Here is a tiny trained network, its code and every weight. The questions are about switching its units off for an input and a target symbol, where a switched-off unit gives its printed mean instead of its output.

import numpy as np


def w(rows, s, z=0):
    codes = np.array(rows[::2]) - 128.0
    scale = np.full(codes.shape[1], s)
    scale[-1] = z or s
    return codes * scale


def norm(h):
    return h / np.sqrt((h * h).mean(-1, keepdims=True) + 1e-5)


def f(y):
    return np.maximum(y, 0)


def softmax(a):
    e = np.exp(a - a.max(-1, keepdims=True))
    return e / e.sum(-1, keepdims=True)


def log_softmax(a):
    a = a - a.max(-1, keepdims=True)
    return a - np.log(np.exp(a).sum(-1, keepdims=True))


def net(x, mask):
    ids = ['αγδηθλμξ'.index(c) for c in x.split()]
    T = len(ids)
    res = E[ids] + P[:T]
    r = norm(res)
    for j in range(2):
        rows = slice(2 * j, 2 * j + 2)
        q, k, v = (r @ M[0][rows].T for M in (Q, K, V))
        z = softmax(np.where(np.tri(T) > 0, q @ k.T / 2**0.5, -1e9)) @ v
        o = O[0][rows]
        res = res + np.where(mask[j], z, o[:, -1]) @ o[:, :-1]
    y = f(norm(res) @ A[0][:, :-1].T + A[0][:, -1])
    res = res + np.where(mask[2:10], y, B[0][:, -1]) @ B[0][:, :-1]
    return log_softmax(norm(res)[-1] @ U[:, :-1].T + U[:, -1])


Q, K, V, O, A, B = {}, {}, {}, {}, {}, {}
E = w([
[105,69,115,30,116],'α',
[65,83,112,45,179],'γ',
[114,92,76,148,253],'δ',
[132,56,152,45,185],'η',
[59,49,38,90,154],'θ',
[113,124,157,71,174],'λ',
[76,126,109,119,170],'μ',
[73,157,14,54,188],'ξ',
],0.014)
P = w([
[117,208,166,134,60],'0',
[64,54,88,27,131],'1',
[85,97,80,40,164],'2',
[108,72,97,82,141],'3',
[131,95,108,114,168],'4',
[142,62,135,134,149],'5',
[155,64,124,157,152],'6',
[167,65,155,145,174],'7',
[171,64,147,157,181],'8',
[151,59,103,168,205],'9',
[158,55,110,173,216],'10',
[151,18,119,176,192],'11',
[149,6,106,192,188],'12',
[155,19,103,170,203],'13',
],0.011)
Q[0] = w([
[173,144,74,97,143],'h1',
[90,3,111,68,201],'h1',
[129,156,95,138,163],'h2',
[119,102,124,77,213],'h2',
],0.015)
K[0] = w([
[111,78,169,178,121],'h1',
[30,255,137,185,50],'h1',
[92,154,236,223,194],'h2',
[154,239,146,149,5],'h2',
],0.0085)
V[0] = w([
[126,217,192,189,144],'h1',
[129,67,119,147,170],'h1',
[166,153,253,116,142],'h2',
[220,178,121,162,88],'h2',
],0.015)
O[0] = w([
[156,177,70,12,210,151],'h1',
[130,96,232,123,209,121],'h1',
[100,10,191,33,99,90],'h2',
[135,32,36,131,103,11],'h2',
],0.013)
A[0] = w([
[41,145,140,76,130,175],'n1',
[221,53,101,182,202,131],'n2',
[120,249,180,197,147,204],'n3',
[18,61,100,102,187,254],'n4',
[142,92,96,54,173,172],'n5',
[135,66,149,105,180,122],'n6',
[142,84,142,219,48,134],'n7',
[140,70,205,95,144,162],'n8',
],0.012,0.0068)
B[0] = w([
[157,169,132,116,99,177],'n1',
[180,33,155,254,172,150],'n2',
[46,62,142,50,104,253],'n3',
[132,121,178,135,40,205],'n4',
[120,136,208,176,136,190],'n5',
[144,119,153,176,179,155],'n6',
[247,248,134,125,96,154],'n7',
[19,114,132,167,194,162],'n8',
],0.0092,0.015)
U = w([
[214,120,120,165,43,96],'α',
[3,205,165,91,82,216],'γ',
[95,159,166,146,248,168],'δ',
[106,9,183,237,176,198],'η',
[58,201,166,189,127,245],'θ',
[136,10,83,67,117,36],'λ',
[214,157,55,68,152,2],'μ',
[61,132,2,174,141,15],'ξ',
],0.008,0.0026)

Each question gives the input, a string of symbols that net reads in full, and the target symbol t.
The units are the heads (2 rows each of Q, K, V and O) and the neurons (one row each of A and B). Each row of codes is followed by its name. A weight is (code - 128) times the scale printed after its matrix; where a second scale follows, it is the last column's (O, A, B and U).
mask holds one flag per unit, heads first, then neurons. A switched-off unit (its flag False) gives its mean, the last column of its rows in O or B, instead of its output. The means were averaged over made-up inputs and are rounded, as every weight is.
A unit's drop is (log p(t) with every unit on - log p(t) with that unit switched off) / (log p(t) with every unit on - log p(t) with every unit switched off).
The circuit of an input: a set's keep is (log p(t) with only the set's units on - log p(t) with every unit switched off) / (log p(t) with every unit on - log p(t) with every unit switched off). Starting from all 10 units, units are removed one at a time, each time the one whose removal leaves the highest keep (on an exact tie, the one counted first), for as long as the keep stays at least 0.8.
units of the circuit, in order: the units of the circuit, biggest drop first
k most important neurons: the k neurons with the biggest drops, biggest first
which heads matter: for each layer, one digit per head in row order, 1 if its drop is at least 0.15 and else 0, layers parted by /
drop when u is switched off: that unit's drop, to one decimal
input α ξ η η μ λ α δ ξ θ δ θ η η, target α: units of the circuit, in order : h1, n7
input ξ ξ γ η η θ δ γ λ ξ η δ δ λ, target ξ: which heads matter : 11
input α η θ λ, target α: which heads matter : 11
input μ γ δ δ η, target μ: 2 most important neurons : n3, n8
input ξ δ δ δ λ μ μ γ, target ξ: units of the circuit, in order : h2, h1, n5
input ξ λ δ ξ δ δ η δ δ δ θ μ θ, target ξ: units of the circuit, in order : h2, h1
input η η η δ γ α α μ, target η: units of the circuit, in order : h2, h1
input θ ξ δ η δ δ θ η λ η, target θ: units of the circuit, in order : h1, h2
input η δ δ θ μ θ θ η δ μ γ η ξ, target η: units of the circuit, in order : h1
input α δ δ λ θ η η δ δ θ δ δ ξ, target α: units of the circuit, in order : h1, h2, n7
input γ η η δ μ η η μ θ δ, target γ: units of the circuit, in order : h2, h1, n3
input α δ θ, target α: units of the circuit, in order : h1, h2, n3, n7
input α δ δ δ μ, target α: units of the circuit, in order : h1, h2, n7
input θ μ α δ δ μ μ η λ δ α η, target θ: most important neuron : n7
input η η δ δ η θ λ, target η: drop when n7 is switched off : 0.0
input η γ δ η θ, target η: drop when n8 is switched off : 0.1
input η γ δ δ δ α δ θ δ λ λ γ ξ λ, target η: drop when h2 is switched off : 0.2
input μ γ δ θ δ θ δ η μ, target μ: 2 most important neurons : n3, n8
